[2.350, 6.189, 3.791, 5.532, 2.158] result: 3.791
[ 2.741,  3.643,  2.973, -0.626, -5.686] result: 2.741
[-2.459,  2.012,  5.758,  6.837,  5.269] result: 5.269
[-0.268,  3.284, -5.018,  3.380,  5.718] result: 3.284
[ 4.449,  5.120, -4.262,  1.569,  3.022] result: 3.022
[-0.560, -1.737, -3.948,  0.764,  6.194] result: -0.560
[-4.273, -2.461, -0.981, -2.211,  5.658] result: -2.211
[-5.473,  4.553,  0.588,  0.060, -2.193] result: 0.060
[ 1.790,  6.248, -6.445,  2.542,  6.937] result: 2.542
[-5.098,  3.392,  7.105,  5.424,  3.958] result: 3.958
---
Q:
array([[ 0.94,  0.48,  0.26,  2.14, -1.50,  1.37,  1.18],
       [-0.43,  2.11,  1.97,  0.01,  1.73, -0.64, -0.14]])
A: 2.14

Q: array([ 1.562, -1.633, -1.829, -0.023,  0.017,  1.865])
A: -0.023

Q: array([-1.59, -0.12, -0.33, -0.16,  1.23])
A: -0.16

Q: array([ 0.68, -0.49,  0.72, -1.41,  1.35, -0.61])
A: -1.41

Q: array([ 1.4, -1.3, -0.5, -0.3,  1.1])
A: -0.3

Q:
array([[ 0.04,  0.08, -0.13, -0.03,  0.06],
       [ 0.09,  0.14, -0.01, -0.05,  0.17],
       [ 0.13,  0.00,  0.08,  0.07,  0.17]])
A: -0.03

Q: array([  -2.325, -100.719,  171.919,  -41.307,  -35.755,  -58.217])
A: -41.307
---
-0.111   5.008   0.092   6.399  -0.403   1.490  -3.050 --> 6.399

 2.487  -1.700  -1.552  -2.440   3.989  -0.306   3.390
 1.756  -4.371   0.930  -2.190   1.476   2.339  -0.526
 4.269  -3.333  -1.175  -0.736   5.112  -5.208   4.675
--> -2.190

-6.054   2.312  -0.932   3.486  -6.286  -4.790  -0.844 --> 3.486

-6.604  -5.500   5.604  -7.081   5.795 --> 5.604

 5.966   0.003   4.933   6.616  -1.101   4.567  -1.012 --> 6.616

-5.063   1.374  -3.559  -3.824   3.990  -1.353   7.151 --> -3.824

-1.044  -0.652   2.452  -2.565  -2.882
-0.071  -0.610   3.026   0.630  -5.551
 2.433  -1.271  -0.430   0.779   1.521
--> 3.026

-1.887   2.362  -3.857   3.604   3.917
-1.826   0.338   5.532  -0.311  -0.776
-1.546  -0.275  -2.621   3.938   0.389
--> 5.532

-7.007   6.926  -6.126  -2.003  -5.249 --> -6.126
---
[6.639, -5.020, -3.556, -2.953, 0.041, 3.799] => 6.639
[-2.516, 0.765, 3.296, 0.556, -5.427, -4.983] => -2.516
[1.625, 0.631, 5.806, 3.966, 2.753] => 1.625
[0.291, -1.420, -3.462, -6.236] => 0.291
[-1.984, -1.769, 4.121, -5.036, -2.140] => -1.984
[-1.175, 3.232, 5.373, -2.584, -2.341] => -1.175
---
[-6.0, -18.8, 6.6, 10.4, 0.9, 12.2]: 12.2, -18.8

[[1.44, -1.80, -0.76, 0.33, -0.21, -0.84],
 [1.37, -0.37, 1.08, -0.49, -0.90, -0.99]]: 1.44, -1.80

[68.460, 36.949, -129.143, -145.510, 139.347, -47.307]: 139.347, -145.510

[[0.131, 0.194, 0.071, 0.002, -0.154, -0.062],
 [0.042, 0.094, -0.153, 0.071, 0.163, 0.225]]: 0.225, -0.154

[[0.5, -1.4, 1.2, -0.6],
 [-0.6, -0.7, -0.7, 0.5]]: 1.2, -1.4

[-99.905, 104.827, 5.534, -14.610]: 104.827, -99.905

[[123.081, 110.388, 47.305, 0.889, -114.527, -117.196, 37.079],
 [13.232, 121.232, 231.810, -27.056, 12.629, 34.874, -54.443],
 [18.986, -144.214, 22.667, 132.440, 116.652, 144.419, -19.914]]: 231.810, -144.214

[[8.629, 13.855, 8.232, -16.302, 12.995, 12.593, -8.144],
 [-13.149, -12.791, -6.275, 4.712, -13.873, -9.878, -8.105]]: 13.855, -16.302

[[14.30, -2.94, 10.90, -12.09, -10.51],
 [16.38, -2.52, -10.20, 6.57, 12.66]]: 16.38, -12.09
---
array([[-5.978, -3.186,  2.156, -1.247,  4.378],
       [-1.987, -2.863, -2.209, -3.920,  0.776]]) => -2.209

[-1.562, -5.217,  2.081, -3.116, -6.117,  0.562] => -3.116

array([[-2.097,  2.297, -2.168, -1.494,  1.316,  4.080, -3.454],
       [-4.238,  2.997, -3.890,  0.373, -2.998,  2.266,  3.797],
       [ 4.284, -5.091,  3.070,  2.555, -1.163,  0.400,  0.099]]) => -1.163

array([[ 4.663,  1.183,  2.966,  5.170, -4.939],
       [-0.794, -1.808,  4.014, -3.102,  1.432]]) => 4.014

array([[-1.334,  4.308, -0.119,  0.517, -1.824,  4.273],
       [-4.469, -0.609,  2.939, -5.745,  0.519,  0.228],
       [-2.150,  0.732, -1.830, -3.989,  4.220,  0.514]]) => -3.989

[-2.352,  0.502,  1.415,  5.045,  1.622] => 1.415
---
[[-4.503  1.315 -6.844 -0.702 -1.877 -0.362 -0.925 -1.918  1.816  1.560]
 [-2.664 -0.506 -4.816  1.389 -0.927  2.242  4.722 -0.436  4.727 -1.525]
 [ 0.309  3.499 -4.070  0.121  2.337 -2.312  5.084 -2.426 -0.960 -3.693]
 [ 2.336 -1.762  6.701  0.800 -2.210 -2.153 -2.863  0.961  3.301  1.572]
 [ 6.101  1.838  3.930 -3.060 -1.347  1.845  2.553  0.892  1.147  2.272]
 [ 3.277  5.781  0.355  4.556  2.064 -1.275  2.126  0.028 -1.162 -2.712]
 [-0.062  7.006  0.039  1.632  3.159 -2.278  2.972 -0.298  2.520  1.595]
 [-0.901  1.484  4.678 -3.766 -0.622  5.781 -0.655  2.790 -1.889 -0.316]
 [ 0.877  2.835  1.628  3.387 -0.253 -2.233 -0.540 -6.339  3.937 -0.784]
 [-4.558  2.087 -5.548  0.751  3.267 -2.162 -1.167 -0.471 -1.340  2.897]] --> 1.560

[[-0.868 -2.044 -2.607  0.269  3.362  3.975 -1.247  1.447  2.021 -2.777
  -1.708]
 [ 0.421 -1.961 -3.537 -0.259  1.194  0.972 -0.442  0.912  2.489 -2.824
  -1.441]
 [-3.354 -2.544 -2.242 -0.952  4.762  6.608 -2.320  0.844 -0.485 -3.135
  -3.568]
 [-2.404 -2.394 -3.079 -0.691  2.778  3.047 -0.485  0.462  1.657 -2.806
  -2.310]
 [ 2.506  3.982  1.732  0.267  2.269 -1.557 -2.628 -0.037  1.207  1.469
   3.602]
 [-3.914  2.168  2.520 -1.087  1.938  1.137 -1.977 -2.552 -5.055  2.583
   0.767]
 [ 2.091  1.911 -3.965 -2.199 -2.192 -4.057  0.632 -1.342  2.012  0.561
   2.056]
 [ 2.552  3.731  0.174 -0.369  1.267 -1.995 -2.363 -0.289  0.887  1.467
   3.495]
 [-3.532 -2.021 -0.533 -0.708  4.268  6.145 -2.542  0.093 -1.658 -2.364
  -2.897]
 [-3.738  1.419  2.040 -1.018  2.168  1.742 -1.945 -1.870 -4.407  1.527
   0.049]
 [-2.715 -2.394 -2.667 -0.474  2.440  4.400 -0.754  0.810  0.650 -2.249
  -2.681]
 [ 0.069 -2.520 -0.398  2.487 -0.116  5.225  0.875  3.122 -0.708 -0.983
  -3.633]] --> -1.708

[[-1.363  0.606  0.242  0.853 -0.500 -1.185 -0.096 -1.262]
 [-0.495  2.723 -0.441 -0.467 -1.538 -4.625  0.177 -6.218]
 [-0.336 -2.306 -0.153 -0.475  1.454  3.100 -0.618  1.887]
 [-0.259  0.156 -0.012 -0.445  0.236  0.269 -0.028 -0.035]
 [-0.162  0.613  0.442  0.923 -0.099 -0.388  0.130 -0.770]] --> -1.262

[[-0.500 -0.994 -2.017  0.340 -0.178  2.432  1.157  0.894  2.402 -2.530
  -5.134 -3.208]
 [-0.942 -1.144 -2.772 -0.519 -0.146  1.787  0.995  1.078  3.054 -0.911
  -3.776 -4.305]
 [-0.712  0.713 -1.305 -0.378 -0.130  0.334  0.543 -0.570  1.166 -0.502
  -3.753 -4.827]
 [ 0.936 -1.161 -1.769 -0.495  0.330  0.653  0.773  1.350  1.142  0.213
  -4.505 -3.516]
 [-0.658  0.134 -1.081  0.992  0.264  0.509  0.823  1.150  1.344  1.792
  -2.605 -4.407]
 [-1.024 -1.284 -0.431 -0.545  1.033  0.652  0.638  3.102  1.243 -2.016
  -4.617 -2.772]
 [ 0.705  0.355 -2.105 -0.326  0.954  0.560  0.464  1.341  1.400 -1.519
  -5.309 -3.180]
 [-0.491 -0.883 -1.765 -0.358 -0.264  3.492  0.484  1.194  1.437 -0.275
  -2.904 -4.798]
 [ 0.222 -0.840 -2.161 -0.371  1.002  0.488  1.456  2.075  1.510 -2.437
  -5.295 -4.086]
 [ 0.003 -1.177 -1.624 -0.427 -0.191  0.712  2.171  2.507  2.044 -2.271
  -3.902 -2.033]] --> -3.208

[[-1.134 -4.287 -0.326 -0.854  0.826 -0.867 -2.532 -1.929 -0.306 -0.097
   0.544 -0.001 -2.199 -1.338 -0.276]
 [-1.686 -1.152 -1.367 -0.992 -0.967  0.737  0.063 -0.634  2.224  0.952
   0.418 -1.627 -1.430 -0.669  0.298]
 [ 0.645  4.588  1.275 -0.669  0.388 -1.636  1.769 -0.237 -0.761 -0.205
   0.412  0.884  1.761  0.689 -1.477]
 [ 0.877  5.812  1.053 -1.390 -0.096 -0.420  1.547  0.114  0.389 -0.298
   1.468 -0.082  2.554  1.208 -0.042]
 [-0.737 -1.537 -1.208 -0.097 -0.981  1.362 -0.233  0.535  1.212  0.286
  -0.176 -1.382 -0.839 -0.195  0.924]
 [-1.174  1.246 -1.118 -0.896 -1.482  0.573  0.909 -0.029  1.835  0.760
   0.263 -1.659 -0.247 -0.026 -0.010]
 [-2.098  1.600 -1.897 -0.205 -2.904  0.072  2.361  0.620  1.143  0.955
  -1.505 -2.197 -0.883 -0.178 -1.610]
 [ 0.716 -4.252  0.643  0.809  2.134  0.166 -2.576 -0.861 -0.403 -0.194
   0.576  1.550 -0.976 -0.694  1.284]
 [-0.641 -3.674 -0.228  0.816  0.572 -0.718 -1.165 -0.821 -0.733  0.235
  -0.830  0.738 -1.791 -1.035 -0.782]] --> -0.276
